Below is a small trained network, with its code and all its weights. Each question gives an input and a class and asks what happens when units are switched off, that is, made to give their printed mean instead of their output.

import numpy as np


def w(rows, s, z=0):
    codes = np.array(rows[::2]) - 128.0
    scale = np.full(codes.shape[1], s)
    scale[-1] = z or s
    return codes * scale


def f(y):
    return y / 2 * (1 + np.tanh(0.7978845608 * (y + 0.044715 * y**3)))


def log_softmax(a):
    a = a - a.max(-1, keepdims=True)
    return a - np.log(np.exp(a).sum(-1, keepdims=True))


def net(x, mask):
    res = np.array(x, float).reshape(1, 3) / 4 @ E
    y = f(res @ A[0][:, :-1].T + A[0][:, -1])
    res = res + np.where(mask, y, B[0][:, -1]) @ B[0][:, :-1]
    return log_softmax(res[-1] @ U[:, :-1].T + U[:, -1])


A, B = {}, {}
E = w([
[128,53,117,17,189,73,111,228],'x0',
[104,165,228,214,140,121,193,213],'x1',
[75,254,104,44,110,100,90,137],'x2',
],0.0089)
A[0] = w([
[130,84,91,71,131,118,106,58,85],'n1',
[126,101,95,149,125,114,143,141,103],'n2',
[121,201,114,67,124,139,117,119,121],'n3',
[128,151,131,155,126,134,132,77,235],'n4',
[122,159,143,180,124,125,147,98,96],'n5',
[122,73,111,66,126,119,105,183,128],'n6',
[134,72,125,37,138,125,124,178,100],'n7',
[137,95,127,57,131,127,127,195,168],'n8',
[132,160,121,134,115,138,150,33,112],'n9',
[148,80,87,62,110,148,100,5,111],'n10',
[142,217,90,47,116,122,103,100,118],'n11',
[105,170,113,104,122,121,122,149,189],'n12',
[112,232,152,102,133,124,134,177,119],'n13',
[122,16,124,173,112,143,127,117,138],'n14',
[137,174,160,202,121,136,125,231,174],'n15',
[98,138,131,167,137,149,102,63,108],'n16',
[117,147,146,184,139,120,138,229,60],'n17',
[132,61,122,154,118,110,136,135,178],'n18',
[107,103,103,107,146,119,135,57,86],'n19',
[142,48,116,168,160,160,127,110,132],'n20',
[154,181,125,148,132,114,136,54,114],'n21',
[152,17,136,170,118,118,129,80,98],'n22',
[132,112,107,102,130,128,110,76,249],'n23',
[142,162,101,174,97,141,95,38,119],'n24',
],0.016,0.012)
B[0] = w([
[129,131,172,209,39,167,172,160,199],'n1',
[129,127,143,143,122,112,104,130,133],'n2',
[133,113,123,177,139,120,87,76,216],'n3',
[123,131,86,31,189,104,151,133,234],'n4',
[130,128,126,182,109,136,90,191,173],'n5',
[125,127,103,121,159,129,98,195,217],'n6',
[133,135,105,143,147,115,81,214,220],'n7',
[123,142,82,81,174,116,127,166,234],'n8',
[120,147,117,139,151,123,90,188,201],'n9',
[132,122,174,176,45,170,210,134,254],'n10',
[120,127,134,183,127,139,72,50,250],'n11',
[132,126,118,99,160,115,126,74,213],'n12',
[129,115,137,188,117,147,92,53,225],'n13',
[112,131,116,148,143,137,81,67,213],'n14',
[129,124,159,98,112,140,216,121,254],'n15',
[132,107,112,142,122,133,96,187,177],'n16',
[135,125,167,192,44,163,171,170,198],'n17',
[128,127,108,106,147,131,126,75,196],'n18',
[125,125,178,173,83,130,122,157,160],'n19',
[142,134,132,158,151,131,83,74,200],'n20',
[127,122,113,141,132,125,98,179,190],'n21',
[115,128,126,194,126,111,74,68,205],'n22',
[132,125,149,3,181,101,232,80,242],'n23',
[133,136,97,136,157,122,95,205,228],'n24',
],0.031,0.014)
U = w([
[109,92,105,164,160,141,76,35,145],'0',
[117,114,58,122,169,138,104,231,116],'1',
[127,89,175,147,88,170,203,142,154],'2',
[120,101,89,6,187,115,189,74,254],'3',
[121,117,155,86,98,121,67,126,71],'4',
[137,109,114,109,74,75,75,109,78],'5',
[139,89,135,92,62,93,120,122,72],'6',
],0.015,0.0055)

Each question gives the input, the list of numbers given to net, and the class t.
The units are the neurons (one row each of A and B). Each row of codes is followed by its name. A weight is (code - 128) times the scale printed after its matrix; where a second scale follows, it is the last column's (A, B and U).
mask holds one flag per neuron, in row order. A switched-off neuron (its flag False) gives its mean, the last column of its row in B, instead of its output. The means were averaged over made-up inputs and are rounded, as every weight is.
A unit's drop is (log p(t) with every unit on - log p(t) with that unit switched off) / (log p(t) with every unit on - log p(t) with every unit switched off).
unit that matters most: the unit with the biggest drop
k most important neurons: the k neurons with the biggest drops, biggest first
drop of u: that unit's drop, to one decimal
input [-4,-1,-3], class 1: unit that matters most : n11
input [-7,-2,6], class 1: 3 most important neurons : (n24 n9 n21)
input [4,-2,-1], class 1: 2 most important neurons : (n7 n15)
input [-5,8,-6], class 2: 2 most important neurons : (n15 n17)
input [-4,4,2], class 1: 2 most important neurons : (n23 n10)
input [-5,-7,6], class 2: 2 most important neurons : (n10 n1)
input [1,-5,4], class 2: 2 most important neurons : (n10 n1)
input [5,7,7], class 0: 4 most important neurons : (n13 n10 n12 n1)
input [-3,4,2], class 2: 2 most important neurons : (n23 n8)
input [-3,-7,-6], class 2: 2 most important neurons : (n10 n1)
input [7,-8,6], class 2: 3 most important neurons : (n10 n1 n23)
input [1,-3,0], class 3: 2 most important neurons : (n17 n23)
input [-7,6,6], class 1: 2 most important neurons : (n5 n24)
input [3,-2,-3], class 3: unit that matters most : n11
input [4,-6,-5], class 2: 3 most important neurons : (n10 n1 n11)
input [-8,3,-2], class 1: drop of n1 : 0.0
input [2,5,1], class 2: drop of n23 : 0.1
input [6,6,8], class 0: drop of n13 : 5.0
